In the rows, 128 means zero.
Here are made-up objects, facts about them, and rows of numbers that follow some of those facts. Name the object behind each unnamed row.

Named rows:
fadon: [106  75 112 129 114 139 131 117 136 131 123 140 130 148 145  94 159 109
 102 133 144 130 148 132 157 125 129 137 121 118 130 130 141 135 143]
tadrin: [104 110 134 119 124 157 132 162 116 178 115 142 119 129 125 144 120 164
 108 138 135 123 153 133 179 124 127 138 129 136 132 136 122 117 118]
ploto: [114 173 136 131 115 136 128 132 115 154 152 122 118 125 122  99 141 126
 125 136 119 122 119 131  96 121 127 132 124 124 135 135 136 144 127]
diflen: [146  99 134 123 158 129 132 107 116 128 134 124 123 127 124  98 126 148
 123 129 123 134 118 125 125 123 129 158 124 115 134 132 133 145 136]
klene: [106 146 135 131 106 152 139 102 119 115 125 125 136 125 133 127 129 131
 118 154 119 122 119 132 100 129 127 156 145 138 131 138 118 133 126]
pazom: [129 154 134 119 129 144 130 132 114 130 130 124 117 126 127 128 136 110
 106 133 125 121 120 127 120 132 128 133 124 115 130 137 124 132 124]
skizi: [140 158 172 130 110 112 161 142 124 127 117 128 114 126 134 125 147 109
 130 138 143 118 115 130 146 139 128 133 134 116 135 134 123 116 123]
dalidal: [148  94 140 119 132 102 148 124 116 124 115 140 119 126 116 126 123 116
 128 134 143 118 123 133 145 119 128 132 124 117 137 135 125 117 123]
kodroflo: [105 129 123 147  99 122 133 136 116 120 129 123 148 125 119 123 140 123
 107 146 121 127 124 130  98 128 128 144 138 146 130 138 122 124 141]
skiful: [126 155 111 117 108 106 130 108 116 151 134 124 122 128 152 120 119 115
 118 132 134 137 121 119 120 116 129 149 131 116 129 143 121 136 122]
ranam: [135 138 142 133 102 140 130 106 117 125 143 122 121 128 122 113 127 123
 124 132 119 125 127 130 125 120 131 135 130 120 137 135 123 136 127]
nuvon: [122 157 121 123 118 137 128 143 115 148 122 123 121 127 122 112 120 118
 112 133 121 120 118 124 107 131 128 133 127 117 136 136 136 133 124]
bibufer: [129 178 153 131 107 109 148 140 125 150 125 124 113 124 123 120 136 109
 138 135 128 118 121 129 126 130 128 134 134 116 141 137 121 116 119]
flogru: [153  87 140 124 118 105 149 140 124 135 116 135 117 126 119  97 118 114
 140 131 136 119 121 128 134 120 129 134 125 115 141 138 131 115 121]
rekes: [132  80 113 121 122 105 130 125 113 122 119 125 124 133 122 130 121 145
 102 131 124 119 122 134 109 118 128 136 120 118 128 134 142 128 148]
lamek: [132 133 157 125 107 141 152 125 121 180 116 125 122 125 136 100 121 124
 136 147 121 121 121 131 151 133 128 133 137 122 137 135 125 118 117]
groplar: [105 205 111 121 101 105 131 109 126 127 134 124 117 127 160 107 125 108
 123 133 122 123 118 126 113 119 128 135 144 132 131 137 123 141 122]

Facts:
groplar	pepor	trodrodrul; groplar	pepor	tegokon; skani	pepor	skiful
skani	pepor	tegokon; lamek	pepor	vefus; kodroflo	pepor	masisi
kodroflo	pepor	noskan; kodroflo	pepor	gugi; pleklom	pepor	testin
siske	pepor	noskan; siske	pepor	vareko; siske	pepor	klizem
tidra	pepor	ludrir; dranoflim	pepor	barigro; feze	pepor	brifa
tribor	pepor	vokal; tribor	pepor	diflen; flamor	pepor	buvis
skovu	pepor	rekes; trobi	pepor	testin; skeflos	pepor	nula
skeflos	pepor	zagrik; drafo	pepor	fadon; drafo	pepor	klobrem
drafo	pepor	buvis; vevir	pepor	tredim; vevir	pepor	pletrim
vevir	pepor	vareko; vevir	pepor	tadrin; klizek	pepor	lebrom
kedrin	pepor	ludrir; kedrin	pepor	subukle; skiki	pepor	dalidal
skiki	pepor	taron; bibufer	pepor	flogru; bibufer	pepor	taron
kloti	pepor	zagrik; kloti	pepor	ristu; kloti	pepor	grupi
drovul	pepor	dravu; drovul	pepor	retril; drovul	pepor	vostal
klene	pepor	segeplar; klene	pepor	noskan; ploto	pepor	diflen
sule	pepor	klosanur; dragesa	pepor	stonu; topu	pepor	tredim
topu	pepor	nezom; zezos	pepor	liras; zezos	pepor	trodrodrul
zezos	pepor	dostul; zezos	pepor	klizem; vikle	pepor	tredim
dotu	pepor	liras; dotu	pepor	drofirem; maplar	pepor	matin
ranam	pepor	barigro; skizi	pepor	klomak; skizi	pepor	taron
suklus	pepor	gerede; tiplil	pepor	masisi; gosok	pepor	liras
gosok	pepor	ploklis; nizar	pepor	klomak; nizar	pepor	pletrim
nizar	pepor	vefus; gatrim	pepor	nula; gatrim	pepor	klosanur
gatrim	pepor	grupi; bratos	pepor	klobrem; fistevik	pepor	liras
fistevik	pepor	buvis; stepo	pepor	tesuskem; stepo	pepor	dofa
broros	pepor	noskan; broros	pepor	nula; groplar	pleskur	suklus
skonupa	pleskur	skeflos; skani	pleskur	sagratra; brifa	pleskur	tuflutik
tegokon	pleskur	skeflos; lamek	pleskur	sagratra; klomak	pleskur	barigro
klomak	pleskur	flikon; kodroflo	pleskur	vokal; pleklom	pleskur	feze
grogros	pleskur	suklus; klobrem	pleskur	tidra; stonu	pleskur	pazom
tuflutik	pleskur	trobi; siske	pleskur	gugi; tidra	pleskur	nuvon
tidra	pleskur	dofa; tribor	pleskur	ploto; flamor	pleskur	dragesa
skovu	pleskur	segeplar; skovu	pleskur	stonu; pazom	pleskur	trobi
pazom	pleskur	dofa; dravu	pleskur	grupi; dradra	pleskur	ploto
dradra	pleskur	zagrik; dradra	pleskur	kedrin; brenazam	pleskur	flogru
brenazam	pleskur	ploto; skiful	pleskur	trodrodrul; skiful	pleskur	grogros
vokal	pleskur	dragesa; nula	pleskur	veskapek; trobi	pleskur	drafo
skeflos	pleskur	sagratra; trodrodrul	pleskur	flogru; trodrodrul	pleskur	druskis
trodrodrul	pleskur	klizek; trodrodrul	pleskur	suklus; flofikam	pleskur	sagratra
matin	pleskur	gosok; matin	pleskur	rekes; timuvon	pleskur	sagratra
timuvon	pleskur	testin; roklam	pleskur	pazofu; roklam	pleskur	stonu
drafo	pleskur	sagratra; drafo	pleskur	ploto; drafo	pleskur	suklus
lebrom	pleskur	trobi; klizek	pleskur	drofirem; vostal	pleskur	brifa
ristu	pleskur	nuvon; kedrin	pleskur	skeflos; segeplar	pleskur	kedrin
subukle	pleskur	sagratra; subukle	pleskur	suklus; skiki	pleskur	stasku
klizem	pleskur	diflen; klizem	pleskur	skeflos; bibufer	pleskur	nuvon
flogru	pleskur	segeplar; kloti	pleskur	sagratra; drovul	pleskur	nuvon
klene	pleskur	skeflos; rogom	pleskur	trodrodrul; ploto	pleskur	suklus
tesuskem	pleskur	pleklom; tesuskem	pleskur	tribor; tesuskem	pleskur	subukle
tugen	pleskur	feze; dubil	pleskur	subukle; dragesa	pleskur	druskis
zezos	pleskur	stonu; vefus	pleskur	dradruk; tadrin	pleskur	nizar
barigro	pleskur	grogros; veskapek	pleskur	kodroflo; veskapek	pleskur	gugi
ranam	pleskur	tegokon; skizi	pleskur	stonu; fadon	pleskur	zagrik
fadon	pleskur	vikle; dradruk	pleskur	subukle; zagrik	pleskur	dragesa
vovibru	pleskur	taron; nizar	pleskur	stasku; gatrim	pleskur	pleklom
gatrim	pleskur	klosanur; vareko	pleskur	kedrin; retril	pleskur	suklus
nuvon	pleskur	trobi; nuvon	pleskur	suklus; bratos	pleskur	nizar
bratos	pleskur	ristu; tridodrus	pleskur	dragesa; tridodrus	pleskur	durefor
stepo	pleskur	rekes; tredim	pleskur	stumu; flikon	pleskur	sagratra

Which object is each row?
No name comes twice in this set of rows, the named rows included.
[102 202 112 129 109 116 131 101 130 119 123 125 119 127 172 119 152 105
 103 133 129 118 117 134 128 137 128 136 146 148 129 135 119 143 125] : zezos
[103 146 112 146 107 176 129 103 153 126 116 124 119 144 149  96 164 103
 106 135 122 121 135 140 130 142 128 134 132 119 134 131 145 145 125] : drafo
[104 145 115 143 106 174 129 118 145 111 119 131 114 146 125 102 151 108
 103 130 130 121 149 132 151 130 128 133 127 118 136 132 128 135 123] : bratos
[109 168 157 132 114 104 142 116 128 122 116 135 116 128 120 135 119 114
 140 135 141 119 137 131 156 119 129 134 136 116 146 131 124 116 119] : skiki
[121  76 137 116 147 142 138 153 114 184 114 139 144 127 139 139 120 157
 104 138 136 126 140 132 172 123 128 151 123 139 129 136 125 115 135] : tredim
[107  80 110 123 153 126 130 107 137 118 110 148 132 153 140 100 143 115
 102 132 131 121 140 131 162 119 129 134 123 117 131 136 142 139 147] : buvis
[114  82 119 120 116 139 144 130 119 174 116 132 154 128 151 114 119 152
 112 152 125 131 125 126 155 123 128 172 132 131 132 135 118 123 128] : vareko
[125  95 121 121 117 111 129 140 114 128 164 126 122 127 120  96 151 137
 117 133 145 142 124 126 118 118 128 145 121 117 130 136 129 137 137] : vokal
[106  87 110 122 157 164 129 120 141 123 121 139 120 150 143  98 156 104
 103 134 132 121 122 127 147 133 129 134 121 117 133 134 148 139 147] : klobrem
[106 102 109 117 109 113 133 106 131 131 112 131 138 137 164 110 117 137
 111 139 125 133 121 126 150 120 127 175 137 127 129 140 121 138 124] : klizem
[107 161 141 155 109 121 130 112 116 116 118 124 146 136 119 153 160 105
 109 162 117 121 151 133  95 122 128 133 145 119 138 152 122 114 122] : gatrim

Now the same objects, written a new way:
Known rows:
kloti: [105  94 140 150 127  62 120 166 157 116 135 159 147  94 111  98 136 172
 168 144 134  96 118 126 160 141 132]
segeplar: [100 102 120 153 130  68 144 156 159 129 159 148 131  90 115 129 153 173
 155 158 166 110  95 149 134 163 122]
ludrir: [104  99 129 160 133  70 140 154 155 114 158 146 121  81 113 122 140 178
 153 158 169 125  94 151 147 154 136]
drovul: [ 99  87 140 159 122  77 114 162 162 108 149 158 143  84 118  90 125 172
 161 153 138 118 111 127 156 150 132]
brenazam: [101  94 136 159 124  73 141 152 153 125 153 148 131  87 114 128 138 168
 156 167 165 120  91 144 131 158 121]
dofa: [ 99 105 116 156 137  74 143 161 161 120 165 141 125  82 120 121 147 184
 144 154 175 124  89 155 140 164 138]
gatrim: [102 103 129 137 129  52 122 173 159 129 132 158 154 102 113  94 145 172
 175 136 132  78 126 122 176 139 130]
pazofu: [ 98 103 115 156 135  76 143 164 162 122 164 141 123  83 122 121 148 184
 147 153 174 124  90 156 141 164 136]
stasku: [ 96 114  99 149 124  80 144 151 163  96 191 138 139  71 119 110 142 175
 124 151 177 134  96 134 139 161 144]
timuvon: [101  91 136 159 122  71 145 154 151 130 151 149 129  88 114 128 139 169
 154 169 166 118  92 144 133 155 123]
nizar: [ 91  92 122 181 119 101 112 156 185  94 171 148 164  84 126  81 125 183
 133 153 136 135 121 119 159 145 167]
klosanur: [ 97 108 114 147 139  61 148 169 158 138 149 138 124  89 117 122 158 190
 154 149 173 108  97 153 159 159 139]
gerede: [102 100 128 157 131  72 137 156 157 118 160 147 125  83 114 126 141 178
 150 160 169 122  91 152 137 158 132]
sagratra: [ 99 102 122 157 135  71 145 166 162 128 158 141 122  83 119 126 146 184
 150 156 173 122  87 158 142 164 133]
suklus: [101  94 123 158 139  75 112 179 172 111 147 150 131  83 122  87 137 190
 161 140 146 118 109 146 168 159 146]
matin: [ 89  88 136 150 126  72 144 143 171 107 147 150 118  65 116 140 134 175
 149 171 165 109 104 149 117 129 118]
rogom: [101  96 138 158 124  75 142 153 152 122 154 148 131  87 114 131 138 169
 154 165 163 120  92 143 128 155 122]

Rows to name:
No name comes twice in this set of rows, the named rows included.
[101 114 102 133 135  57 119 173 172 122 146 161 173 104 113  98 168 166
 176 120 123  68 138 124 157 159 117] : broros
[107 112 127 149 136  66 141 160 153 119 156 143 136  89 111 137 151 173
 158 150 165 109 100 150 139 156 127] : zagrik
[ 98  93 138 150 117  71 132 161 151 118 156 150 127  84 116 117 126 163
 145 168 170 128  87 135 124 159 124] : klobrem
[ 97  81 148 174 123  85 111 164 174 117 140 156 146  93 123  94 126 180
 165 159 133 118 112 132 156 145 143] : lamek
[ 92  91 134 138 121  73  85 207 180 108 138 155 125  83 128  71 114 164
 150 148 151 126  95 141 118 180 121] : dotu
[ 97  95 120 144 125  65 121 166 169 129 141 167 167 104 116  99 154 166
 177 139 120  78 129 124 146 158 109] : klene
[ 96  96 118 161 111  89 147 131 154  99 190 153 148  75 116 115 134 162
 132 168 163 135  95 123 123 160 120] : tadrin
[118 124 135 141 136  66 130 154 145  93 152 146 162  99  98 156 158 150
 170 138 149  91 119 145 118 151 110] : nula
[107 101 140 160 128  77 134 154 150 109 155 147 134  87 113 137 140 167
 158 162 165 124  93 150 123 160 120] : tridodrus
[117 110 136 160 139  87 124 161 153  88 159 138 135  84 111 148 144 170
 161 148 165 128  97 167 119 165 124] : veskapek
[104  99 142 156 124  76 134 162 152 115 154 145 128  85 114 131 134 165
 153 163 168 125  89 148 117 162 119] : fadon
[100 108 117 150 127  70 144 153 154 114 171 144 137  82 115 122 143 171
 139 160 172 123  97 135 138 158 133] : ristu
[ 95  94 151 181 118  83 138 150 166 132 149 141 144  98 112 135 134 173
 144 174 163 125  97 137 134 143 151] : klomak
[ 91  89 163 195 116  91 107 167 187 122 129 135 170 109 117 105 118 179
 146 162 136 121 127 116 161 121 187] : skizi
[103 100 123 159 140  70 143 164 159 124 156 140 115  81 121 120 145 190
 151 154 171 124  89 160 153 160 142] : diflen

The same objects again, as new rows of numbers:
Named rows:
nezom: [108 162 128 142 119 158 120 143 125 140  99 141 153 139 116 145 117 103
 117 120  77 146 118 138 118 126 115 133 163 151 133 143 119 147 134]
flikon: [113 134 131 144 129 116 127 147 139 119 155  88 129 127 116 122 100 126
 144 143 128  85 136  83 189 107 102 120 142  84 111 157  90 113 167]
sagratra: [114 130 128 144 132 118 129 144 138 120 148  97 125 125 121 124 105 126
 137 138 127  93 131  94 176 114 107 121 139  91 118 147  98 118 161]
drafo: [155  61 176  74 101  81 143 113 126 106 183 124 138 128  90  86 145 141
 133 159 184  93 166 105 150 116  86  94  73 109 121 184 107 100  89]
fadon: [144  87 148  96 152 124 123 117 126 158 146 150 126 119 106  93 134 137
 136 141 161 109 152 137 142 115 140  95 131 127 129 117 139 203 111]
vikle: [115 149 117 136 100 150 132 163 101 112 102 132 155 139 118 136 123 107
 108 123  99 143 103 134  85 129  94 145 128 166 114 165 111 106 131]
dotu: [142  79 126 104 121 108 149 118  98 131 160 126 156 111 114  68 136 130
 115 147 172 113 117 133  96 106 109 126  84 158 112 164 122 154  94]
lebrom: [130 160 132 116 158 132 102 105 153 146 128 124 145 119 137 133 134 132
 126 112 125 107 111 123 137 153 136 120 154 103 149 104 145 128 123]
ristu: [178 202 132 105 157 133 110 106 133 122 154 109 114 125 162 153 123 119
 208 111 167 156 125 107 135 158 182 128 151  99 127  84 165 119  96]
dranoflim: [118 108 108 134 133 119 131 131 131 113 126 122 115 124 144 125 139 143
 101 123 131 106 112 127 117 135 115 136 107 116 126 119 129 100 140]
klosanur: [152 154 120 147 144 135 139 116 122 118 144 119  85 132 163 161 114 107
 200 129 133 176 163 125 150 131 189 141 144 114 129  89 158 163 124]
feze: [116 107 107 133 136 120 137 133 124 109 126 122 116 122 149 125 138 140
 103 121 130 107 114 129 114 133 117 135 106 120 128 122 130 108 135]
rekes: [112 122 120 140 147 134 125 120 145 135 120 131 118 125 141 136 132 134
 118 124 108 117 133 131 139 131 136 129 144 108 144 108 139 151 141]
gugi: [124 166 114 164 122 143 145  98 120 130 123 111 136 133 137 133 108  98
 155 139  98 175 125 137 116 122 161 159 144 146 125 132 137 154 124]
gerede: [114 128 122 138 147 132 121 118 147 139 120 131 118 126 138 134 132 134
 116 121 109 118 131 131 141 135 138 126 146 110 143 108 138 149 140]
lobok: [118 118 118 133 138 129 129 127 135 124 126 128 117 124 138 130 133 134
 116 124 123 118 124 131 127 133 127 130 124 117 135 119 133 128 137]
rogom: [120 116 126 130 131 125 131 122 137 125 123 133 116 130 133 131 136 137
 113 125 120 121 130 132 130 134 127 128 122 119 132 117 134 124 131]

Name these rows:
No name comes twice in this set of rows, the named rows included.
[145  63 131  87 124 104 146 122  94 132 168 133 151 105 112  66 139 135
 121 146 182 107 126 131 102 103 110 117  78 156 114 160 125 169  89] : fistevik
[107 129 124 143 152 136 120 116 152 143 120 129 119 127 139 139 127 131
 118 123 102 115 132 132 151 134 139 124 156 103 149 105 136 157 146] : testin
[136 147 115 107 140 113 109 114 140 114 134 106 144 115 147 116 149 152
  99 109 158  89  72 115 102 164 108 134 106 109 124 120 133  50 118] : drovul
[115 117 139 139 130 128 133  88 143 155 127 136 148 129 113 108 130 122
 112 143 109 134 133 148 133 121 138 125 134 131 143 135 131 162 118] : skiful
[163 142 112 140 109 102 158 156 101  65 183  60  82 129 150 135 100 121
 212 148 183 132 146  69 162 111 136 144  91  97  81 145 103  67 141] : kloti
[122 171 121 166 128 144 136  98 128 141 122 113 139 135 132 134 106  97
 156 140  95 174 126 139 127 122 165 152 156 140 130 127 137 157 128] : masisi
[118 114 131 132 125 120 131 115 141 122 120 134 114 134 131 133 139 136
 113 128 118 125 136 134 132 135 128 127 121 117 138 123 133 117 130] : brenazam
[136 148 126 109 141 117 113 114 140 116 134 111 142 119 141 121 143 143
 112 112 146  96  94 117 116 155 113 128 117 105 132 124 133  75 117] : trobi
[118 114 127 141 111 104 143 130 121 121 166  82 161 117 105  79 103 125
 127 159 146  85 111  92 153  97  88 129 105 118  98 187  79 101 143] : skani
[157 132 105 135 124 119 151 132 106  87 149 109  85 128 168 145 128 125
 178 128 159 157 140 116 115 134 160 148  96 121 107 112 142 106 121] : sule
[114  97 121 137 117 109 140 115 141 105 123 125 111 132 137 127 150 147
  89 129 127 111 121 131 117 142 111 137  90 114 133 131 127  68 134] : tribor
[120  94 113 151  94  86  98 141 141 163 117 130 138  92 155 131 133 200
  96 104 171 139 121 126 136 103 132 144  98 176 155 100 101  35 167] : kedrin

